Below is a small trained network, with its code and all its weights. Each question gives an input and a class and asks what happens when units are switched off, that is, made to give their printed mean instead of their output.

import numpy as np


def w(rows, s, z=0):
    codes = np.array(rows[::2]) - 128.0
    scale = np.full(codes.shape[1], s)
    scale[-1] = z or s
    return codes * scale


def norm(h):
    return h / np.sqrt((h * h).mean(-1, keepdims=True) + 1e-5)


def f(y):
    return y / 2 * (1 + np.tanh(0.7978845608 * (y + 0.044715 * y**3)))


def log_softmax(a):
    a = a - a.max(-1, keepdims=True)
    return a - np.log(np.exp(a).sum(-1, keepdims=True))


def net(x, mask):
    res = np.array(x, float).reshape(1, 6) / 4 @ E
    u = 0
    for l in range(3):
        y = f(norm(res) @ A[l][:, :-1].T + A[l][:, -1])
        res = res + np.where(mask[u : u + 7], y, B[l][:, -1]) @ B[l][:, :-1]
        u += 7
    return log_softmax(norm(res)[-1] @ U[:, :-1].T + U[:, -1])


A, B = {}, {}
E = w([
[255,91,137,193,79,95,243,176],'x0',
[151,56,197,64,127,154,160,25],'x1',
[226,97,162,12,202,66,29,214],'x2',
[110,220,85,16,139,78,240,92],'x3',
[136,132,135,131,39,95,99,94],'x4',
[157,90,77,50,62,231,139,187],'x5',
],0.0063)
A[0] = w([
[100,132,139,142,133,129,128,145,6],'0.n0',
[127,141,144,154,241,199,170,154,5],'0.n1',
[141,156,134,120,6,73,72,97,61],'0.n2',
[103,144,118,117,80,209,144,150,25],'0.n3',
[79,122,78,100,153,123,81,88,119],'0.n4',
[67,149,97,149,95,94,120,214,112],'0.n5',
[106,74,195,86,125,141,161,94,137],'0.n6',
],0.011,0.0029)
B[0] = w([
[122,95,142,158,143,163,101,110,103],'0.n0',
[93,70,107,93,188,157,180,147,186],'0.n1',
[91,72,111,97,252,179,194,170,225],'0.n2',
[132,111,109,103,101,123,109,130,188],'0.n3',
[162,134,182,144,101,120,173,181,234],'0.n4',
[197,196,128,145,177,179,115,102,253],'0.n5',
[178,192,111,157,153,159,106,137,227],'0.n6',
],0.017,0.0033)
A[1] = w([
[99,152,137,172,207,59,111,81,118],'1.n0',
[118,125,180,178,151,94,161,110,57],'1.n1',
[131,70,126,183,141,147,70,159,79],'1.n2',
[155,87,211,86,125,185,137,4,93],'1.n3',
[99,165,137,167,120,187,190,113,126],'1.n4',
[19,183,172,79,138,180,53,120,21],'1.n5',
[25,144,86,197,88,181,148,73,3],'1.n6',
],0.011,0.0019)
B[1] = w([
[127,127,88,56,67,221,101,191,222],'1.n0',
[114,121,43,116,27,167,159,162,179],'1.n1',
[8,184,126,149,151,106,167,45,188],'1.n2',
[132,216,57,202,205,153,104,184,164],'1.n3',
[181,118,129,103,165,61,102,133,255],'1.n4',
[190,114,204,196,93,124,223,186,158],'1.n5',
[247,17,172,48,157,147,91,45,203],'1.n6',
],0.011,0.0053)
A[2] = w([
[116,189,138,28,134,42,138,112,158],'2.n0',
[130,91,132,113,171,119,236,132,254],'2.n1',
[164,101,168,199,69,80,196,178,82],'2.n2',
[119,92,146,86,175,11,6,180,221],'2.n3',
[53,104,200,203,130,130,57,61,182],'2.n4',
[108,95,88,101,47,209,81,175,163],'2.n5',
[169,141,127,90,106,181,126,153,140],'2.n6',
],0.012,0.002)
B[2] = w([
[100,101,97,205,81,172,146,55,195],'2.n0',
[79,122,142,114,106,165,86,159,254],'2.n1',
[119,162,250,128,122,103,143,149,157],'2.n2',
[206,71,125,77,133,140,133,93,174],'2.n3',
[116,138,84,154,49,158,177,87,156],'2.n4',
[91,187,106,57,115,66,148,114,182],'2.n5',
[113,122,157,142,134,52,103,115,236],'2.n6',
],0.016,0.0083)
U = w([
[234,27,134,84,127,143,102,72,166],'0',
[189,249,80,184,199,169,82,157,175],'1',
[51,78,111,81,175,222,123,198,177],'2',
[116,152,253,169,78,119,150,185,149],'3',
[77,153,66,161,65,185,150,67,213],'4',
[85,187,63,40,89,58,108,123,127],'5',
[87,81,106,186,165,66,99,141,3],'6',
[87,49,77,189,158,34,94,160,4],'7',
],0.012,0.0044)

Each question gives the input, the list of numbers given to net, and the class t.
The units are the neurons (one row each of A and B). Each row of codes is followed by its name. A weight is (code - 128) times the scale printed after its matrix; where a second scale follows, it is the last column's (A, B and U).
mask holds one flag per neuron, layer by layer. A switched-off neuron (its flag False) gives its mean, the last column of its row in B, instead of its output. The means were averaged over made-up inputs and are rounded, as every weight is.
A unit's drop is (log p(t) with every unit on - log p(t) with that unit switched off) / (log p(t) with every unit on - log p(t) with every unit switched off).
The circuit of an input: a set's keep is (log p(t) with only the set's units on - log p(t) with every unit switched off) / (log p(t) with every unit on - log p(t) with every unit switched off). Starting from the 12 units with the biggest drops (on a tie, the unit counted first), units are removed one at a time, each time the one whose removal leaves the highest keep (on an exact tie, the one counted first), for as long as the keep stays at least 0.8.
units of the circuit, in order: the units of the circuit, biggest drop first
top k neurons: the k neurons with the biggest drops, biggest first
k most important neurons of layer l: the k neurons of layer l with the biggest drops, biggest first
input [-4,7,-5,4,7,5], class 1: 2 most important neurons of layer 0 -> (0.n6 0.n1)
input [2,-2,6,-7,-2,5], class 4: top neuron -> (1.n2)
input [0,6,-6,-1,1,1], class 0: 2 most important neurons of layer 0 -> (0.n5 0.n4)
input [0,1,-1,-6,3,7], class 5: 2 most important neurons of layer 2 -> (2.n5 2.n0)
input [1,3,5,8,-1,3], class 4: top 3 neurons -> (2.n0 1.n4 1.n6)
input [0,-3,2,-6,3,2], class 4: top 2 neurons -> (1.n2 2.n4)
input [8,8,4,-7,-2,7], class 1: top 2 neurons -> (1.n3 0.n4)
input [-3,7,5,-8,2,1], class 4: units of the circuit, in order -> (2.n4 1.n2)
input [4,1,-1,6,-4,4], class 4: top 3 neurons -> (2.n0 0.n4 0.n2)
input [-7,-5,8,1,-7,-2], class 0: top 2 neurons -> (2.n3 0.n2)
input [3,5,-7,-4,-7,1], class 0: top 3 neurons -> (1.n6 0.n2 0.n4)
input [-1,5,-6,-4,-3,4], class 0: top 2 neurons -> (1.n6 0.n5)
input [-3,8,7,-7,-4,-6], class 1: 3 most important neurons of layer 1 -> (1.n3 1.n4 1.n6)
input [4,-3,-4,3,-7,-3], class 2: top neuron -> (0.n1)
input [7,4,-1,-5,4,-4], class 3: top 2 neurons -> (2.n2 0.n5)
input [3,-5,-6,2,-6,4], class 0: units of the circuit, in order -> (1.n6 1.n4)
input [1,-3,0,7,2,7], class 4: top 3 neurons -> (2.n0 1.n0 1.n1)
input [8,-6,4,5,-6,2], class 3: units of the circuit, in order -> (0.n2 2.n2)
input [1,-6,4,8,-5,4], class 4: units of the circuit, in order -> (2.n0 0.n2)
input [-1,8,1,8,5,-2], class 1: units of the circuit, in order -> (1.n3)
input [8,-8,2,0,8,8], class 1: 3 most important neurons of layer 0 -> (0.n5 0.n4 0.n2)
input [-8,6,-4,-6,0,-6], class 3: 2 most important neurons of layer 0 -> (0.n5 0.n4)
